Moves between items:
state | h n i e q
hz | jc sc gp rf lh
ng | qm cl jd rn jz
hq | fs jt ng th rn
dd | dm fd jr dj sc
sr | qz zf pz zc fq
ns | hf qf mg lc ct
hh | zq pp ns rm lc
fg | mz jl nr pg gl
ht | zh zc fp hm ls
mf | br gp zs gr zg
qt | lh hz mf jl gr
cp | gf hb fg jc pg
pr | jq nm fh nh zm
zz | ct ns jg gd dh
hf | tb bf hg ns mg
dq | cr fh dd qm dj
bp | hr dj hz mq rf
zh | fq sr qq ht fp
gr | mf lh zg mz tp
zq | qf gt hf hh ns
hm | ht rz ls sn cq
qq | pp pz zq fp hh
qf | bf gn tb zq hf
hb | gs mq jl jr gf
jg | bc mg qg dh mh
fm | bb hj hq nm th
zj | dh zz hj nl mj
sc | jr dm cp hr jc
gz | cq hm gn pz gt
gp | pg cp tq lh br
cl | zm pr dq fs qm
fq | pz qz pp zh qq
gd | zz lc dh bn zj
dm | bq lt hb dd jr
pp | gt gz qf qq zq
jc | cp jr pg hz gp
ls | fp zh rm cq rp
bq | mq jz gs dm hb
pz | gz sn gt fq pp
qg | tj pc pr mh nh
lh | gp jc br qt mf
pg | fg gf gl gp tq
rp | rm fp sf gn ml
gf | jl gs mz cp fg
rm | hh qq lc rp sf
hr | sc dd jc bp hz
fp | qq fq hh ls rm
rh | nt tp hm zf sn
mq | bp jd rf bq gs
zm | fh jq cr cl dq
nt | rz zg ht rh hm
mh | qg bc nh hj jt
tb | bn ml nl hf hg
br | tq pg ft mf zs
ft | zf gl qz zs sr
pc | bh nl nm bc tj
lc | ns zq ct sf zz
gt | gn cq bf pp qf
sf | lc hh zz ml gd
gn | rp ls ml gt bf
nh | pr tj zm jt cl
bn | gd sf zj tb nl
tp | zg mf rz nr nt
mz | gr qt tp fg nr
qs | rn hq lt fh fd
zs | ft tq sr zg zc
jq | th fm qs pr fh
ml | sf rm gd bf bn
cq | ls ht rp gz gn
qz | sn rh gz sr pz
hj | mh jg jt mj bb
dj | dd cr sc jd hr
rn | ng fs jz qs lt
rz | zc zs zh nt ht
jl | qt rf gr gf mz
gl | nr mz rh tq zf
tq | gl fg zf br ft
bf | ml rp bn qf tb
zf | rh nr sn ft qz
bh | mj zj fm pc nm
mg | hg tb pc ct bc
nm | fm mj th tj jq
zg | zs br zc tp rz
qm | dq zm dj ng jd
fs | cl nh qm hq ng
fd | lt rn bq cr dm
jz | jd qm bp lt mq
bb | jt mh fs fm hq
tj | nm bh jq qg pr
gs | rf bp qt hb jl
mj | hj dh bb bh fm
th | hq bb rn jq qs
sn | hm nt cq qz gz
rf | hz hr lh gs qt
jt | nh qg cl bb fs
cr | fd qs dm dq dd
bc | pc hg tj jg qg
jd | dj dq hr jz bp
nr | tp gr nt gl rh
hg | nl bn bh mg pc
jr | hb bq gf sc cp
nl | zj gd mj hg bh
fh | qs th fd zm cr
zc | sr ft fq rz zh
lt | jz ng mq fd bq
dh | jg ct mh zj hj
ct | mg hf bc zz jg

In the rows, 157 means zero.

The rows follow the links: the fewer symbols apart two items are, the more alike their rows tend to be.

Each row is also shifted at random along 7 hidden directions that mean nothing.

Name the item of each row.
[ 204  130  173  150  139  161  159  141  141  159  181  166  182  159  144  151  162  178  152  172  125  144  149  178  173  132  148  162  141]; item hj
[ 161  170  152  126  152  150  169  158  171  182  176  156  170  132  164  158  174  146  174  165  189  152  169  176  182  162  199  170  149]; item hh
[ 137  113  152  168  182  211  161  167  167  159  172  203  152  179  151  178  158  181  187  150  173  215  186  164  159  180   72  166  156]; item tb
[ 143  150  150  167  163  180  161  182  171  127  141  191  128  192  157  154  169  160  169  152  129  149  167  148  156  181   97  160  155]; item sr
[ 131  133  123  151  176  191  183  178  168  150  154  146  166   80  205  136  166  121  177  160  143  157  155  143  127  131  157  132  192]; item ls
[ 203  133  158  168  148  174  146  168  142  123  133  155  145  169  161  125  162  153  135  155   84  122  137  143  178  135  105  146  170]; item lh
[ 150  168  166  166  139  139  135  142  134  142  153  133  163  155  145  163  134  157  134  161  107  162  136  146  163  137  168  151  146]; item cr
[ 138  153  167  147  146  151  153  145  153  174  179  173  162  177  134  144  146  181  164  158  174  130  167  167  188  165  136  177  148]; item tj
[ 126  160  136  145  175  183  143  178  169  166  143  148  141  133  172  149  157  131  169  140  175  182  174  143  207  172  133  163  182]; item rh
[ 173  127  161  176  163  196  122  168  140  130  134  169  134  197  141  154  146  168  141  142  100  185  156  139  207  161   56  160  163]; item hz
[ 154  140  159  186  161  160  158  150  159  158  172  165  169  160  149  144  151  176  167  160  172  157  167  171  142  161  139  161  173]; item bc
[ 161  164  162  133  151  144  168  148  141  153  143  149  151  156  162  178  152  150  136  156  140  152  131  138  119  136  184  137  130]; item sc
[ 213  134  159  162  167  176  160  169  157  145  135  170  140  182  161  146  176  159  146  148  153  147  153  154  157  158  119  150  167]; item br
[ 122  182  157  125  155  148  152  164  159  163  140  165  127  185  149  163  151  151  152  142  172  137  157  136  179  178  148  165  139]; item qt
[ 182  151  157  197  174  173  138  176  172  139  135  175  129  207  146  153  169  166  159  143  170  178  177  161  172  195  101  167  177]; item zf
[ 123  153  164  130  152  168  146  154  141  155  149  174  137  189  140  169  138  167  148  146  134  155  150  133  184  160  108  161  130]; item dm
[ 173  157  151  126  153  169  157  164  144  145  140  141  154  130  176  173  163  129  141  158  107  173  135  138  165  130  169  139  141]; item mz
[ 183  160  157  105  147  153  188  153  163  178  180  162  180  123  173  178  184  145  168  175  165  156  154  177  150  140  220  156  123]; item zq
[ 208  159  153  152  139  152  168  166  157  130  154  143  171  126  178  147  184  134  151  178   91  136  139  166  151  129  195  144  151]; item zh
[ 152  162  160  148  142  135  151  149  145  164  150  141  152  158  150  104  142  157  140  150  159   72  143  145  182  144  154  159  177]; item dj
[ 151  128  127  182  173  186  171  185  172  136  141  151  152  113  193   92  167  133  172  154  141  109  160  145  147  145  118  141  221]; item ht
[ 216  150  165  131  156  175  134  161  147  164  145  153  150  172  150  172  171  150  140  149  143  191  156  160  228  156  138  167  144]; item gr
[ 170  199  156  171  151  114  168  163  183  157  153  148  153  163  160  148  178  147  163  163  198  126  165  175  129  181  226  163  162]; item pz
[ 202  137  160  122  142  186  156  163  152  153  176  168  176  141  160  176  181  152  163  174   98  188  157  176  213  139  148  166  126]; item rp
[ 267  157  175  153  136  123  185  150  146  134  137  150  160  172  166  144  190  155  121  173  121   88  117  165   97  123  213  132  139]; item pg

Complete each set of four: the symbols that take the first to the second take the third to the fourth, perhaps in another order.
Answers are names.
[ 131  153  160  177  144  148  153  145  137  129  156  148  164  151  153  160  133  162  143  165   95  152  134  141  118  132  151  140  148]
: [ 106  158  156  205  164  159  113  149  149  154  157  140  154  166  134  149  118  169  156  143  160  195  171  149  188  174  112  169  186]
:: [ 100  177  131  164  174  146  183  169  185  165  158  147  157  112  185  147  160  133  184  157  210  149  170  154  102  169  205  147  184]
: pp

[ 173  166  170  192  158  130  167  146  173  163  173  177  162  197  136  163  166  188  168  163  210  152  174  188  113  186  177  169  153]
: [  88  190  159  195  153  128  123  144  160  161  167  140  157  169  130  156  123  168  163  151  182  175  174  159  174  186  163  177  170]
:: [ 141  136  152  142  165  164  170  140  143  180  169  141  179  111  170  157  141  153  156  156  179  165  147  150  130  126  174  141  165]
: jz

[ 187  127  160  118  148  169  190  151  156  178  185  179  179  138  164  141  176  167  170  171  166  115  156  176  157  135  161  159  145]
: [ 157  143  172  168  158  157  159  139  145  156  167  174  162  185  139  187  146  184  152  159  159  187  154  161  120  157  144  154  132]
:: [ 114  160  147  142  177  154  167  158  160  182  139  155  134  157  164  137  141  151  156  132  228  123  159  130  138  168  147  150  180]
: nr

[ 142  146  159  174  170  169  144  145  157  174  176  157  172  153  146  183  144  171  169  155  189  224  175  171  162  167  148  166  158]
: [ 118  168  150  120  150  161  164  163  170  175  179  173  160  146  155  158  162  154  183  161  172  148  175  166  198  172  161  178  141]
:: [ 104  175  137  151  163  157  167  171  178  158  161  156  154  129  173  156  160  138  182  159  174  159  171  155  149  172  178  159  165]
: nt

[ 145  150  146  162  188  181  159  170  164  155  131  164  133  166  169  187  158  147  158  138  188  212  163  137  125  174  133  143  162]
: [ 159  197  159  150  150  121  142  161  166  169  139  139  136  176  148  132  159  146  146  145  196  111  160  154  193  180  186  171  169]
:: [ 118  168  161  127  132  152  158  151  152  155  184  170  169  153  145  171  151  162  170  173  113  152  158  163  186  153  163  172  117]
: ct

[ 203  142  151  197  173  169  163  161  168  142  157  148  175  133  174  179  177  150  163  167  155  221  161  177  109  151  181  142  170]
: [ 150  154  155  156  151  156  166  152  159  158  177  157  176  134  161  163  160  157  170  170  148  167  160  170  147  149  178  158  149]
:: [ 187  154  150  144  149  171  145  174  162  151  152  151  155  145  164  130  175  140  159  158  128  140  162  163  223  155  142  168  170]
: rp

[ 148  140  158  166  163  149  181  142  154  168  169  160  171  144  161  149  148  170  160  160  190  137  152  159   95  143  171  143  165]
: [  83  165  134  169  162  165  137  168  146  131  129  124  142  117  176  138  124  125  148  145  105  155  141  112  158  141  135  137  186]
:: [  88  186  130  134  163  154  169  177  174  155  143  144  142  115  186  149  156  118  172  152  163  140  158  133  148  163  186  148  168]
: ct

[ 130  157  166  186  165  148  157  144  161  162  170  175  157  190  136  177  143  186  166  154  196  183  171  166  117  181  147  163  150]
: [ 161  171  161  161  158  141  153  151  147  148  137  141  147  164  158  179  149  150  136  151  150  173  139  141  123  151  181  141  145]
:: [ 133  162  154  146  128  157  149  169  162  141  176  172  159  160  146  114  161  160  174  171  100   93  166  167  227  162  125  182  155]
: fh

[  82  158  151  145  152  166  160  160  163  157  178  182  154  161  148  156  142  168  183  160  149  148  172  153  170  172  125  171  144]
: [ 143  112  163  151  178  198  173  147  149  167  173  200  159  180  148  202  149  189  170  152  177  220  166  157  117  160  100  151  130]
:: [  90  150  143  146  174  187  179  183  183  149  156  215  123  193  158  162  164  167  193  148  177  148  184  146  143  200   90  167  147]
: ml

[ 138  167  156  177  161  157  143  164  151  127  129  156  132  183  153  177  145  153  143  148  122  183  147  133  134  166  134  145  149]
: [ 132  158  147  156  172  162  157  162  154  156  133  147  139  150  169  158  145  143  148  141  171  161  149  130  133  156  148  140  169]
:: [ 115  149  152  153  143  167  154  149  141  139  175  147  180  117  162  173  138  151  161  173   84  185  144  150  152  127  159  148  139]
: pc

[ 140  163  162  185  141  142  157  154  161  136  172  169  164  173  143  150  154  174  167  172  128  138  161  170  140  164  154  165  150]
: [ 114  150  154  140  154  156  175  147  155  170  177  168  168  142  158  157  145  165  170  162  171  141  158  156  134  149  162  156  147]
:: [ 194  168  169  112  149  150  170  164  164  167  148  186  133  205  147  168  183  163  152  153  178  125  158  161  178  176  158  169  121]
: zc

[ 173  189  161  167  163  136  153  155  179  171  165  153  162  166  150  199  175  155  168  161  210  217  178  184  148  189  216  170  141]
: [ 157  141  153  129  156  174  174  163  169  177  179  181  164  151  159  138  172  163  180  161  182  129  174  173  188  162  140  173  157]
:: [ 134  148  151  184  163  162  169  158  167  145  169  170  164  153  160  161  156  166  175  165  157  169  166  166  115  163  151  154  162]
: bc

[ 242  138  163  105  151  171  196  159  157  162  165  175  172  143  177  187  202  149  155  175  140  162  142  176  135  130  197  144  114]
: [ 151  176  153  137  146  156  157  160  162  151  170  152  171  132  163  193  169  140  167  173  123  201  159  168  169  154  199  161  126]
:: [ 180  157  172  139  146  131  178  135  141  165  158  154  165  162  154  164  154  167  137  162  165  123  132  154  104  133  197  141  133]
: mq

[ 156  162  149  134  167  166  162  164  155  156  138  148  145  143  174  183  161  135  149  150  154  187  147  138  143  150  171  141  146]
: [ 188  150  154  143  168  165  184  164  173  166  162  174  160  153  170  175  186  155  171  162  190  172  165  173  127  163  179  154  146]
:: [ 180  157  169  183  149  155  153  157  166  138  171  182  161  194  137  178  171  180  167  170  136  184  170  183  153  177  146  171  135]
: nh

[ 130  143  147  154  161  170  179  164  170  158  172  180  161  147  165  144  163  162  182  162  167  137  169  163  139  162  141  159  162]
: [ 115  158  154  168  137  158  121  149  140  150  173  132  174  129  144  131  126  155  156  162  101  154  156  153  225  141  134  170  171]
:: [ 120  169  156  183  142  131  159  148  158  145  170  151  168  149  151  135  143  165  164  168  143  120  155  162  130  155  175  158  165]
: qm

[ 148  166  156  117  151  145  170  159  153  170  143  158  138  162  161  130  156  148  147  146  177   86  145  137  165  153  161  154  156]
: [ 191  196  164  126  152  131  153  157  166  175  150  144  151  164  154  189  177  140  148  156  190  179  158  167  177  172  224  165  129]
:: [ 193  136  144  162  162  166  195  174  168  135  143  167  154  139  189  128  185  144  160  165  140  106  145  155   98  139  160  133  175]
: qf

[ 110  172  168  204  151  143  116  147  152  145  162  160  147  205  117  160  124  185  156  149  150  179  172  157  185  189  113  179  159]
: [ 164  157  165  142  156  146  155  141  143  175  154  146  158  159  150  158  145  161  141  150  180  147  146  150  154  146  169  152  152]
:: [ 147  189  167  120  139  152  142  171  165  148  149  185  126  214  133  179  169  159  158  154  132  151  166  155  221  192  137  184  110]
: cq

[ 153  187  153  165  144  140  125  166  155  140  135  127  143  154  154  136  151  135  141  152  120  140  151  145  209  160  163  163  171]
: [ 154  187  157  136  149  153  136  168  162  154  146  151  142  168  151  176  164  140  154  153  141  179  162  154  211  175  166  171  138]
:: [ 143  191  160  173  146  131  141  165  182  162  167  168  147  191  133  139  166  167  176  158  191  132  187  181  204  204  163  193  162]
: hf

